Each row is shifted at random along 6 fixed directions that mean nothing.
Known rows, with every way that one mark hangs from another:
(ragi biva (boreg razos) mebi): [-205   58   90  147  -88 -229 -186 -135  -78  -61  119   55  108    3
   27  -24  -87 -300  104 -129   44  -69  -59   39 -191   99  -76 -109
   -2 -193  -74 -107    7   63   49  199   43 -188   65  -12    9  -39
  360  -87  -50   63   54    4   15   20   96 -172   20   20   12   62
   39  293  -14]
(vives (razos misuner zedo) riket): [-203   44  -30   -3  -39 -276  -42 -318  319 -182  200   39  205   62
 -284  -19 -192  -16 -158  -17    5  -14  -96  -67 -190  -77  -32  -10
   77   -3 -205  103   -1  -18   43  256   49  -68   61 -263   54 -109
  358   -3   62   45   69   -4 -113 -159  128  -55  -67   10  145  -21
  180  319  438]
(razos fopo (misuner lorog) zedo): [-204  341   26  136   90  -89   33  -46   95 -274  157   81  219 -161
   70 -252  -84 -209  109  152 -119 -235  128  228 -180   40 -238 -160
  -28   31   99   24 -220  -30  171  220  151  -40  -96 -177   58 -130
  428   26 -135   31  171 -157 -178  162  217 -240   51 -347   27 -187
    0  -36  238]
(boreg (mebi ragi) (razos (misuner fopo))): [ -65   83   78  -86   68  -24  -70 -130   -4 -143   12   16  -11   -5
   -9  -25  -56 -117  143   27  129   25   32   16 -305   35  -15   57
  128 -114 -100 -253  -26   61  -62  130   24  -49 -131   13  -12  -21
  246  -50  -31   19  126 -108  -10  -65  139  -60  -85  -42   24  115
  177  344   45]
(biva lorog (nubak (boreg mebi (razos zedo)))): [ -33  -10  -41  -63  116   35   51   13  -43  -19  -37  -25  -48   70
  -30   34   13  -59  -15 -128   75 -147   -3 -113 -107  -53   62   81
  -25  -26   20  -35  -20  -29   -4   71   27   41  -50   98  -58   90
  135   65  139  153   50   14  -29 -121  -74    1   61   84  -46   31
  132  -88   -3]
(riket boreg (guzop zedo) ragi): [ 196 -173 -193   67   65  164    1  136   52  -32  160  137  -71   12
   52  -24  -20 -352   97 -155    5   58  -25  -62   15   58   -3 -117
 -120  365 -181   72  -43 -153   89 -169   -7   92  169  -39  225  170
   25   68  265  -25 -275  320 -231  113 -120 -249 -110  -94  -83  -56
  157   29  356]
(misuner fopo (lorog bebe) razos): [-107  152   18  -53  -20   -1   23   31    3  103 -212  -85   87  -38
 -111   96   64  -45 -128   28  -21   21  113  216 -205  -72    5   62
   78 -305  -21   -6  -73  -58  -35   41   66   20  -86 -184 -133   56
  136  -50   99  -73  -47  -54  105 -125   36   54  -99  -39   82   12
  -85   71 -196]
(vives (riket boreg guzop)): [ -22   49  -76   28  -54  -69  -76  -15   47  -52  102   17   -9  -20
  -62   13  -44  -53  -26    9   -8   -8  -16  -47 -145   70   -4   55
   -8  -28  -99  175  -96   32    9   63   70   13  -52   27   -2   54
   55  -66   67   -5   22   83  120   -4   51  -82  -24  144    6   60
   89  205  282]
(mebi boreg (ragi biva)): [   5   -5  122  -58   16   11  -62  -57  -10  -33  -51  -75  -29  -13
   -5   22   39   31   70   48   74   25   75  -15 -149   -2  128   86
  191 -190  -96  -81   18   12  -71   48   68    0  -17 -132  -81   52
  169   40   66   15   22 -111  133  -85  154 -162  -73  246   84   72
   93  419  -81]
(lorog (bebe (misuner fopo (razos (zedo guzop))))): [-110    3   58  -48   28  -44  -25    5   10  -10  -86  -91   93   76
   -5  -33   24  -66  -40   13   -6 -106   58   74 -108  -73   24   -6
   13 -149    1  -10  -50  -84  -24   94    2  -31  -36  -81  -92  -39
  110  -51  -21   71   35   -8   73  -63   64  -13   26   42   18  -22
  -27  -41  118]
(nubak (guzop razos (riket boreg (gedu (biva lorog))) zedo)): [ -50  185  -47   99  -16   -5  229  -57    8 -103   76   34  158 -174
  -55 -260 -123 -122   99 -116  -44 -235 -121   82  -15   72 -215 -159
  -95   32 -276   92 -128  -21  179   92   89   97   81  -47  110  107
  235  198  113   99  -51   51  -57   79   60 -351  -22 -277   53 -194
  -51   46   73]
(bebe lorog (misuner fopo (razos (zedo guzop)))): [ -37  -90 -104   30   32    4   31  -61   43 -145   20  145  143   58
  -26  -85  -33 -273  -52  -82  -64   -4  -60  108  -15  -36 -112 -160
 -128   22 -119  -20   89 -187  125   52  -57  -20  125 -166  204  -10
  304  -17  -22  -27  -83  134 -206   54   13  -12 -112 -184  -10  -57
 -189   70  266]
(vives (razos zedo) (riket (bebe (misuner fopo)))): [-163  100 -127   -6   -1 -107  -53   36   45  -88   19  -49   43   24
    0  -24  -48   19  -38   95  -39 -145   92   -1 -227   21  -28   59
  -33 -196  -63  236 -219   17   25  170  113   48 -167  -37 -156   -9
  225  -75  -28  148  113  -24  145  -54  109 -173   66  223  -12  -24
   14  102  524]
(lorog (bebe (misuner razos))): [ -21   40  -72   76    1   27  -81   75 -100  -57   14   98   15    9
  173 -112   29 -155  129   86  -67 -100   51   95   93   31 -133 -109
  -60  -69  171   27  -86  -55  100  -22 -102  -23   32   56  123   -3
   25  -61 -151    9   14   80  -83  189  -24  -50   41 -134  -87  -35
  -92 -166  120]
(zedo guzop (razos fopo misuner)): [  44  120  139 -120   -8   74  -39  -76    5   26  -71  -50  -61  -37
 -128   35   36  112  108  -39  130  180  -37   52 -237  -11   95  136
  192  -76  -31 -117  -43  123 -141   27   68  -34 -100   84 -215   48
  125   54   10   43  127 -114  140 -114  200   71 -141  102  109  174
  -63  184   77]
(bebe lorog (misuner fopo (razos (zedo (guzop riket))))): [  23  -82   73 -148   38  104  -15  -76  -15 -104 -147   16  -82   81
  -78  -15   27 -110  -19  -55   60   56  -50  102 -185  -39    4   39
   41 -138 -125   15   13 -112  -74   66   -6    8  -50   -8  -42  -19
  255  -60   -8   89   57  -12  101  -81   76   22 -107   44   60   89
 -205   90  204]
(biva (nubak (guzop riket))): [ -17  151  -20   40   47   23  108    7   28  -40   14  -10  133 -121
  -70 -119  -25  -49  -36  -48  -22 -162  -36   26  -38   27  -88  -11
  -96   38  -84   56  -47   29   82   19   72   51  -19   57   21   80
   77  169   34   21    3    4    8   45   42 -111   -8 -107   17  -58
  -92   38    1]
(gedu (boreg mebi) (vives (razos misuner) (riket (ragi lorog)))): [-288   70 -133   55   10 -237  -61   -5  -88  -64  104  -74  119  101
   -7  -36  -71  -23  -16  -36   -4 -284   73  -25 -164  -70  -11    4
  -22 -265 -182   76 -166  -18   64  203   91  -22 -124    4 -126  -12
  269 -137   79  201   47   38  103 -164   92  -78   69  199  -28 -120
  149  188  161]
(gedu biva (boreg (razos fopo))): [ -27  235  -54   40   44   59  -96   45 -114  -15   67   86 -134 -140
  -34   42   36  -42  189  210  -89   26   -2  173  -23   64 -107  -50
   91  -78  -45  -45 -108  177   29  -28   13   11   32   32  108   25
   16  -52    7  -36  -29  -60  -57   84   77   46 -128 -130   88   82
 -258    0 -117]
(razos fopo (misuner lorog) (zedo (guzop (riket ragi)))): [ -76   79  -54   20   40  -77  -26   49  120 -131   88    1   12   20
    2   -6  -39 -212   33  -27   -8  -65  111   70 -238  -12   -7    9
   43   89   53   10 -179  -59   -3  113  149  -27  -76  -77  -71  -40
  275  -38  -31   78   20  -62  -38   39   68  -78    1  -45  -17    6
   15   34  316]
(razos (misuner fopo lorog)): [-143  168   52   -6  -37 -114   22 -153   93  -47    3  -10  167  -53
 -167  -20  -48  -98  -75   13  -19  -34    0  149 -175  -37  -46   19
   63  -70  -56  -36  -18  -41    9  148   73  -59  -51 -218  -11  -79
  257  -15   70  -40   31  -77    5  -74  125   -8  -81 -129  108  -25
   -8  137   34]
(lorog (bebe (misuner fopo (razos (zedo (guzop riket)))))): [  34  297   -9  -65 -142  104  -61   62   -8  117 -184   29  -85 -219
 -158  118   77 -102   -8  234  -67  153   11  240 -122   30  -54   82
  195  -49   61  -84  -81  166  -71 -100   32   -6   -7   -6   15   84
  -56   30   21 -162  -68  -66   87   62   33  139 -209 -123  145  175
 -321    2  -10]
(nubak (guzop (razos fopo) (riket (boreg mebi) (ragi lorog)))): [  -8  168  101   -1   39    9   37 -157  -36 -113   39   28  -26 -120
  -31 -166 -104 -111  159  -74   95  -82 -101   68 -231  106 -124   -3
   26  -45 -253   61 -168   41    5  115   86   17  -58  109   20   79
  232   45   49   68   95  -30   84   26  160 -267  -51 -136   81   14
   47  240   94]
(boreg (mebi (ragi lorog)) (razos fopo misuner (zedo guzop))): [  23  135   77 -110   85   79  -41  -63   18 -154  -11   38 -115  -96
  -44  -34  -40 -188  196   51   81  123   29   55 -318  -20  -40  -54
  120   87 -145 -333  -51   80  -36   24  127   -9  -32   20   17  117
  302   82  -15  -31   41 -121 -176  -37  153  -56 -201 -197   88   79
   61  267  113]
(nubak boreg (guzop (riket bebe gedu ragi) (zedo razos))): [  42   43 -106  -66  -48    7  167    0   82  252 -103  -42 -127  -84
 -226  190  -42  -89  -84 -103   57   73 -137   -8 -116   51  116  150
  166   86 -173  -20  -60   63 -128  -56    6   51   95  -11   20  143
  -39   72  361   -6 -290   57  150 -103  -73  -54 -156   53  127  179
   -1  151  143]
(lorog (bebe (misuner fopo (razos (zedo (guzop (riket gedu))))))): [-160   36  -74   55  -36 -144  -16   -7   57  -56   31    5  215   31
  -11  -47  -33 -190  -66   -4  -73 -110   25   76  -58  -13  -59  -85
  -49  -84  -17   12  -36  -79   76  108    3  -57   51 -151   62  -29
  133  -45  -21    4  -47   81  -42   34   21  -43   -1  -60  -14  -57
  -21   -5  176]
(guzop (razos misuner zedo)): [ -68  185    4  -23  -12   17  140   86   16  -15  -48 -117   81  -99
  -46 -117  -15    7   34    0  -29 -131   84  146  -44  -40  -73  -67
  -31  -73  -50  -58 -170    1   40   60  203   75  -96  -79 -169   79
  190  129    0  158   16 -142   23  -36   73 -207   35  -79   22 -177
 -101   29  134]
(guzop (zedo (razos fopo (misuner lorog)))): [-122  -23   42  -14   12  -95  106  -57   85  -71   12 -101  162   86
  -39  -43  -50   -3  -24 -162   74 -137    7    0 -130  -34   39   10
   48  -88  -58  -43  -59  -89   -8  193   43    1  -96 -140 -174  -91
  215   11   71  229   57  -98   52 -123   81 -118  107   85  -14  -63
  125   12  107]
(biva (lorog bebe) (nubak boreg)): [-141   -4 -223   71   -9 -180  -15   81    6  107   27  -18  126   95
  -44  176   30 -165 -209  -99  -28 -182   28  -99   39  -35   99  110
  -34  -47  161    8  -27  -28   31   78   -9  -19   23  -26  -18   70
  -21  -29  168   75 -106   78   -2  -56 -187  111  134  194 -100   43
   88 -141   31]
(gedu (biva nubak) (boreg (razos zedo))): [-277   -5 -118  183   72 -343 -187 -269  165 -207  409  162  264  107
 -160   48 -166 -230  -21  -38  -29 -128 -138  -47  -38   51  -60  -40
   36  -22  -74   27  105   28  105  286  -85 -178  170 -252  328 -268
  182 -138   94   13   16  115 -214    7   11  119   15   14   33   73
  152   34    9]
(razos fopo (misuner (lorog bebe)) (zedo guzop)): [-162   59   37   36   61 -189  -23 -172  233 -204  166   41  187   46
 -110  -78 -109 -224  -28  -20  -41  -57   10   51 -188 -101  -44 -114
   46  151    0  -54  -30 -120   65  198   73 -110   96 -272   95 -115
  345  -10   13   -9   26   -4 -246  -16  115  -12  -52 -209   90  -68
  131   -3  286]
(zedo (guzop (riket bebe)) (razos fopo (misuner lorog))): [  44   -2  -69  -15  -57    2  -52   31  -75  -48   24   43  -79   52
   63  -20    5  -13  200 -137   75  102   -4  -17 -146   49   14   52
   33  -87   60   -9 -106    5  -13   15   63  -32  -50  141  -93   98
   99  -34  -70   95   68   70   50   44   65   -8  -60  103  -66  122
  -42   74  209]
(vives razos (riket bebe (gedu biva) guzop ragi)): [ -69  235 -329  122   -4  -10 -192  182  -58  -42  141  130   -8 -159
   70    1   -4 -198   61  154  -85  -13   91   58 -187  195 -122   18
  -78  -69  -79  294 -321  159  108  -18  131  114  -90  110   27  170
  110  -36   39  -53  -64  152   86  159   50 -265  -78  128  -48   13
  -21  129  571]
(riket boreg (gedu vives)): [ -80  170 -143    8  -54   -8  109  122  -32   94  -26  -23  107 -149
 -120   -5   25 -115  -76   55 -141   -8   26   98  -27   -4  -24  -88
  -52    6 -141   17  -52   38   60  -59  146   59   39 -151   -7  182
   72   92  273  -53 -216  108    2  -65   -5  -85 -174  -32   67 -168
  -58   84   71]
(nubak (guzop (razos fopo (misuner lorog) zedo))): [ 147  229  -80  -62   29  206  139  179    5  173 -143  -37 -186 -200
 -123   73   48  -63    8   82  -49   85   40  183  -39  -28  -38   21
   48  115  -25  -58 -170   79  -41 -182  123  125    0   29  -53  223
   43  155   93  -70 -214 -115  -16   42  -23  -46 -165 -242   99   22
 -318  -17   63]
(biva (lorog (bebe misuner)) nubak): [ -89   44 -166    7  -16  -73  -61   98  -36   47  -31  -31   96   47
  -57  115   65 -152 -176  -49  -28 -144   32  -44    7  -42   62  110
  -50  -48  124   -1  -31  -15   17   45   50    8  -40   30  -66   55
   -1   17   91   74  -47   37   34  -40 -136  119   82  164  -82   23
  -65 -192   58]
(zedo (guzop (riket (ragi lorog mebi))) (razos misuner)): [ -46  -12 -134   -5 -147  -99   44  151  -41  160  -70 -116   79   31
  -46   94   19  -42  -20 -260   67   74   33  -12 -113  -15  123   70
  -18 -103  -97 -170  -56   16  -32   -5  223  -10  -52   72 -258  208
   92   65   59  114 -126   24  157 -109   20  -19  -48  253  -71   40
  -99  287  140]
(riket gedu (ragi (biva (nubak guzop)) boreg)): [ -58  -86  -86   78  132  -28  -95   90  -17   23  100    5   87   52
   36   -8   23 -364  -33 -203   15 -129   20  -36  -86   32   44  -97
 -142   60 -163   72  -57  -88   36  -14   20   27   85  -33    1   89
  240   33  147   47 -201  207   -2    1  -31 -276  -54   55  -47  -88
   43  149  261]
(zedo (guzop (razos fopo (misuner (lorog bebe))) riket)): [ -17   55  -93   55 -135  -95   29   -9   12  -65   66   35   71  -17
  -21  -54  -59 -110   81 -118    5    0  -37   33  -54   15  -77  -68
  -17    9  -63  -23  -78  -10   73   38   69  -13   50   15   17  111
   97   33  -45   39  -27   63  -51   67   12  -40  -42  -68  -30    0
  -42  104  123]
(mebi (ragi (biva (lorog (bebe misuner)) (nubak boreg guzop)))): [-109   28  299 -123  185   11   43 -171  -61 -110 -119 -169  105   29
  -25 -241   10   29   37  -81  122 -271    2  -15 -209 -106   58   16
   49 -234 -233  -80  -16  -89  -28  198   74   50  -62  -14 -197    8
  349  143   30  189  189 -122  176 -198  245 -282   22  129  111 -108
   90  259  -42]
(biva (lorog bebe) (nubak (guzop razos (riket (ragi boreg))))): [ 208   78  -88  -52   95  288  -31  234 -223   48 -136   22 -284  -54
  102  -24  138 -119  144  -69   44 -115   39  -13   37   -4  -33   58
  -56   -5   89   75 -205    7   15 -198   11  160  -32  362  -74  308
  -34  122   12  131  -29   83   27  100 -141 -105   -1  -46  -78   29
 -195 -241    3]
(lorog (bebe (misuner (razos fopo)))): [-144   52 -111  109  -52 -173 -141  -45   28  -62  109  104  146   41
   44   17  -36 -226  -23   76  -59  -63    7   75    1   57  -81  -32
   13  -73  147    9  -45  -16   55  107  -96 -115   40  -80  149 -113
   50 -145  -83  -38  -10   51  -66  132  -22   55   47  -47  -55   57
   -1  -52  155]
(mebi (ragi (biva nubak) (boreg razos) lorog)): [ -55  -86   19   76   92  -33  -92   62 -164  -91   46  -23   63   75
  188 -130   26 -262  142 -169   51 -195   74  -17  -46   -5  -13 -153
 -124 -166 -122 -130  -41 -105   91   44   47   18   23   18  -74  133
  315   48  -81  153   -8   20  -32   12   71 -293   46  101 -103 -111
    7  267    0]
(guzop razos (riket bebe)): [  21 -127 -350   70 -213 -173  -45   98  -14   26  121   75  -54   85
    8  161  -65 -147   -7 -151  -20   79  -49  -96   84  115  -15   30
  -75  -25   26   65  -74    3   31  -28   33  -13   75   20  100  121
 -158 -117   24   67 -192  187  -25  112 -254   14   35  141 -162   96
  -18   15  197]
(boreg (mebi (ragi biva lorog)) (razos fopo (zedo guzop))): [  15  387   47  -69   -1  148  -76  142 -123   24 -159  -10 -174 -302
    3   73   61 -175  190  220   45  140  124  198 -397  102  -51   60
  203  -69  -53 -336 -178  307  -81  -38  219   48 -177  139 -144  197
  181  104  -38 -106   39 -258   83   27  173  -44 -194  -58   95  188
 -176  285  -60]
(razos (misuner fopo) zedo): [  -5  118  -87  -73   30   63   45  256   68  118 -113 -134  -77  -40
  -64  153   87  -72  -93   97  -72  -22  199  131 -127  -54   83   99
   46   17  114  -47 -175   25  -94  -51  158   54 -148 -115 -225   55
   80    0   46   58 -110 -154   88  -38  -15  -19   -6   18    9    8
 -191  -47  196]
(vives (riket gedu guzop)): [ 114 -100   10 -132   73  116  -94   26   -3  -52  -14  -37 -222   63
  -47   37   30   40   -1  -39   68   86  -13 -122 -154   -7   77   70
   -5  -17 -130  216  -88   -7  -88  -54   24   98  -58  149  -95  119
   22  -39   35   51   13   86  152  -75   24  -73  -76  152   27   71
   95   33  265]
(lorog (bebe (misuner fopo))): [  34  229   61  -26    8  181   72   86 -128  -18 -157   20   11 -190
   60 -204   82  -55  127  190 -131  -71   48  211   47  -40 -178 -194
  -64   -2  -15  -66  -84   -7  121 -103    9   72   39   13   60  153
   47  119  -87  -56   -9    1 -104  121  112 -125 -115 -331   74 -150
 -279 -107   39]

Rows:
[-141  114  157   13   11  -48  -18  -59 -106  -80  -10  -57   43  -12
   84 -131  -43  -52  161  -29   68 -165   20   48 -178   33  -59  -68
   14 -189  -88 -123  -71   14   10  152   69  -66 -105  106 -102  -38
  234  -33  -43  122  165  -71   85  -65  144 -168   45   16    5  -32
   71  204    1]	(ragi (boreg mebi razos))
[-130 -108  -40  -78   51  -51  104   57   21  -48 -114 -115  132  134
  -30  -40   16 -116 -163 -116  -27 -106   44   79  -94 -112   44  -67
 -118 -127 -140  -62  -15 -196    5  127  137   26  -51  -98 -153    3
  291  -16   22  165  -63  -42   61 -142   45  -46   19  132  -31 -112
 -190  108  322]	(bebe lorog (misuner (razos fopo (zedo guzop))))
[  45 -298  -59 -168   89   17 -158  -83    4  -81   38   19 -138  193
  -99   80  -11 -212  -82 -121   73  185 -130 -144 -151    4  146   59
  -60   57 -167  148   40 -149 -113   16   50  -12   75   11   76   23
   63 -117  240   30 -128  250   71 -123  -54  -12 -129  263   25   90
  145 -130  539]	(riket (bebe lorog misuner) gedu guzop)
[-216  421  153  -14   53   -5  129   -9  -65 -123 -112  -95  223 -292
   13 -282  -41  -76  129  152  -28 -194  114  183 -281   -8 -178 -158
   28 -169 -210 -370 -110  121  133  171  298   52 -106  -33  -99  114
  359  235  -45   -1  145 -214  -43  -64  267 -287  -76 -205  110 -194
  -29  332  -76]	(boreg (mebi (ragi (biva (lorog bebe)))) (razos zedo))
[-290  234  122  101  -96 -229 -111  -81 -116  -23   39  -67  156  -89
  -23  -81  -67 -333   88  -72    3 -183   -2  165 -268   44 -106 -141
   -7 -219 -137 -230 -102   74   56  236  225 -135  -43  -60 -128   10
  481   12   -9   88   58 -130   83  -69  183 -217    8   -3   67  -48
 -104  300   36]	(ragi biva (boreg mebi (razos misuner zedo)) lorog)
[ -12 -104 -108  -68  -50  -79  -67   84   30  134  -56  -65 -103  152
  -61  202   47 -106 -102  -48    8   66   71   -5   -5  -96  135  107
   73  -32  166  -56  -38  -89 -101  -30   20  -34  -12  -62  -94   19
  -10 -120   86   38 -160    7   59  -80 -138  153   -9  137  -32   83
  -31  -73  130]	(razos (misuner (lorog bebe)))
[-178   91 -161  240  129 -177    6 -115  -32 -194  270  175  242   32
  136 -153 -131 -253   63 -165   35 -391  -57  -86  -53  125 -156  -12
 -150  -21   87  156  -98  -40  200  254 -105  -53  -14   68  203  -63
  288  -15   -8  112  148  101 -140  160  -19 -172  224 -109 -158  -25
  265  -93   89]	(biva lorog (nubak (boreg mebi) (guzop (razos fopo))))
[-148 -120 -134  123  -42 -165    6  187 -117   30   29  -63   63  115
  138    7  -29 -349   28 -269  -62 -138   90    7   10  -75  -16 -269
 -269  -56  -88 -179  -60 -176  133   29  209  -68   87  -46  -88  213
  349  -20    9  188 -210   52 -174  -32  -63 -215   83  -27 -140 -205
  -15   78  142]	(ragi (boreg (razos misuner zedo)) lorog mebi)
[ -14 -120 -121   19  -72 -101  -56   69    3   80   19  -43    8  151
   -1  136    2 -103  -17 -169   77   21   26  -40  -63  -27  107   89
   24  -62   51   -1  -40  -48  -53   24  -14  -29  -17  -10 -107   45
   23  -86   30   70  -70   72   82  -39  -79   89   36  193  -88   99
   55    4  120]	(zedo (guzop (razos (misuner fopo (lorog bebe)))))
[ -60   83  -82   38  -24   -3  129  144    3   14  -43  -64  112  -24
   51  -35   21  -61   23  -60  -26 -128   87   83  -21  -13  -30  -59
   -1  -41   51  -81 -136  -43   63   43   58   59  -70  -83 -140   50
  112   56   28  160  -56  -73  -15   12   15 -129   76  -32  -60 -100
  -52  -83  108]	(guzop (zedo (razos fopo (misuner (lorog bebe)))))
[  28   29   10 -137   13   83   19  -68  -31 -139  -71   19 -131  -37
  -92 -134   -8  -52   83   42  -55   22  -67   13 -153  -42  -75 -113
  -68  -22 -245   47  -48  -70   41   19   89   81   24   -2   39  166
  189    9   76   54   22  128  -36  -77  100 -127 -189  -47  104  -58
  -91  181  423]	(vives (riket (bebe lorog (misuner fopo)) (boreg (razos zedo))))
[ -45  -67  134  -90   84  -31 -121 -140   63  -75   40  -85   35   76
 -112    7  -41 -208  -29 -189  187   24  -59  -25 -296  -12  115   71
   94   11 -259  -46  -89  -75 -108  135  119   -8  -50  -22 -133   14
  197    2  202  131   17    1  101 -183  134 -162  -16  172   72   38
  273  109  229]	(riket (guzop (zedo (razos fopo misuner))) (ragi (lorog bebe)))
[  72  -52  -87 -117  -39   82   18   -6   -3  -69  -34   -3  -76  -15
 -140    9  -23 -191  -28  -64   15  105 -119   34 -124   19   -2  -26
  -43  100 -230   10  -65  -71  -22   -1  130   71   48  -23   39  119
   64   36  214   69 -142  101   -9  -45  -18  -99 -113   50   51   18
  -74  -85  440]	(riket (bebe lorog misuner) (guzop (razos fopo) zedo))
[ -94  -66 -152  -12    2 -138  -94  -38   50  -69   83   22   46   92
 -115   50  -12  -94 -132  -68  -60  -63  -53 -113  -42  -39   14  -25
  -78  -28 -103  147    2  -34   44   70  -17   26   71  -56   47   52
   95  -57   46   35  -80  162   -3  -51  -52   24  -52   94    6  -14
    1   30  262]	(vives (riket (gedu (biva (lorog (bebe misuner)) nubak))))
[  22   26 -109  -38  -88  -26 -135 -104  -62 -113   97  154 -195  -17
  -86   35  -55 -135  141   26    2  130 -122  -21  -76   82  -71   28
   94  -27  -38   92  -47   48  -14  -18   -8  -47   83   74  203   28
   -7 -106   84  -14  -33  174  -31   52  -66   61 -177  -40   48  124
   39  -55   85]	(guzop (riket bebe (gedu (boreg (razos (misuner lorog))) vives)))
[ -28 -129 -112   72  -37 -164  -41  -99  222 -142  249  112   68  116
  -82   -4 -130 -228   22 -127  -14    8  -60  -87  -28  -21   -4  -50
    8  240   28    3   43 -101   51   82   -3 -116  162 -170  193  -92
  179  -23   29   19  -62  148 -221   60  -56    9  -35  -83  -18   27
  123   32  338]	(razos misuner (zedo (guzop (riket boreg))))
[   5   23 -290   76 -182  -47   67  211  -42   29    5   32  -10  -21
   69   69   -5 -137   66 -103  -43  -45   42   21   -8  120  -51   35
  -19  -44   97   19 -162   -2   62  -18   63   42  -51    2  -30   92
  -40  -33   31  137 -130   79   42  131 -139  -92   53   65 -148   45
 -108  -85  194]	(guzop (riket bebe) (zedo (razos (misuner fopo lorog))))
[-104 -115   99  -18   31 -145  -51 -127   35  -40   39  -77  120  102
  -55  -20  -41 -141  -22 -143   77  -53  -16  -54 -108  -67   93  -66
   46 -128 -243 -215   95  -85  -20  115   38  -48  103 -154  -52    7
  259   22   47   62  -58   -5   -8 -157   84 -155  -63  141   45  -27
   83  465   -8]	(mebi (ragi biva (boreg razos)))
[ -24   17 -148  -13    0  -49  276  175  -52  208 -110 -146  -72   12
   20   67  -33    7  -30 -142    7 -156   33  -11  -61    5   44   24
  -68  -67 -111  -22 -180  -11  -23   -1   79   81  -41   93 -130  227
   35   18  125  138 -212  -40  142  -47  -66 -176   67   25  -56    8
  -62  176   98]	(nubak (boreg mebi) (guzop (razos fopo) riket))
[  85  -83 -162   11 -113  -11   25   10   89  -95   95  112 -104   -1
  -58   60  -82 -309   92 -168   34   75  -81  -46 -104   85  -39  -54
   29  208 -172  -49  -59  -38   18  -26   22   16   94  -33  133  117
   92   -2  165  107 -183  135 -147   66 -115 -151  -94  -99  -40   68
   89  167  239]	(guzop (riket (boreg (razos fopo misuner)) (ragi mebi)) zedo)
[ -26   30  -73  -27 -253 -146    1 -118  175   71   11   14   15  -81
 -330  222  -95 -261 -137 -145   54  141 -176   -4 -179   51   42   56
  201  144 -287 -196   70   93  -80   30   63  -44  144 -137   75   30
   33   52  264  -38 -248   51   14 -103 -101   35 -194   18  129  186
  -52  347   29]	(guzop (riket (ragi biva (boreg mebi razos))) zedo)
[  70    4 -220   68  -56   76 -195  111  -26   50   11  198 -158   36
   43  240   39 -287   42   57   13  135   48  133 -111  123  -11  178
  108  -47  261  129  -50   12  -65  -56 -159  -61  -56  -11  136 -110
   57 -198  -47 -115  -70   58   46  188 -123  200  -67   22  -98  305
 -162 -133   87]	(bebe (misuner fopo lorog (razos (zedo guzop))))
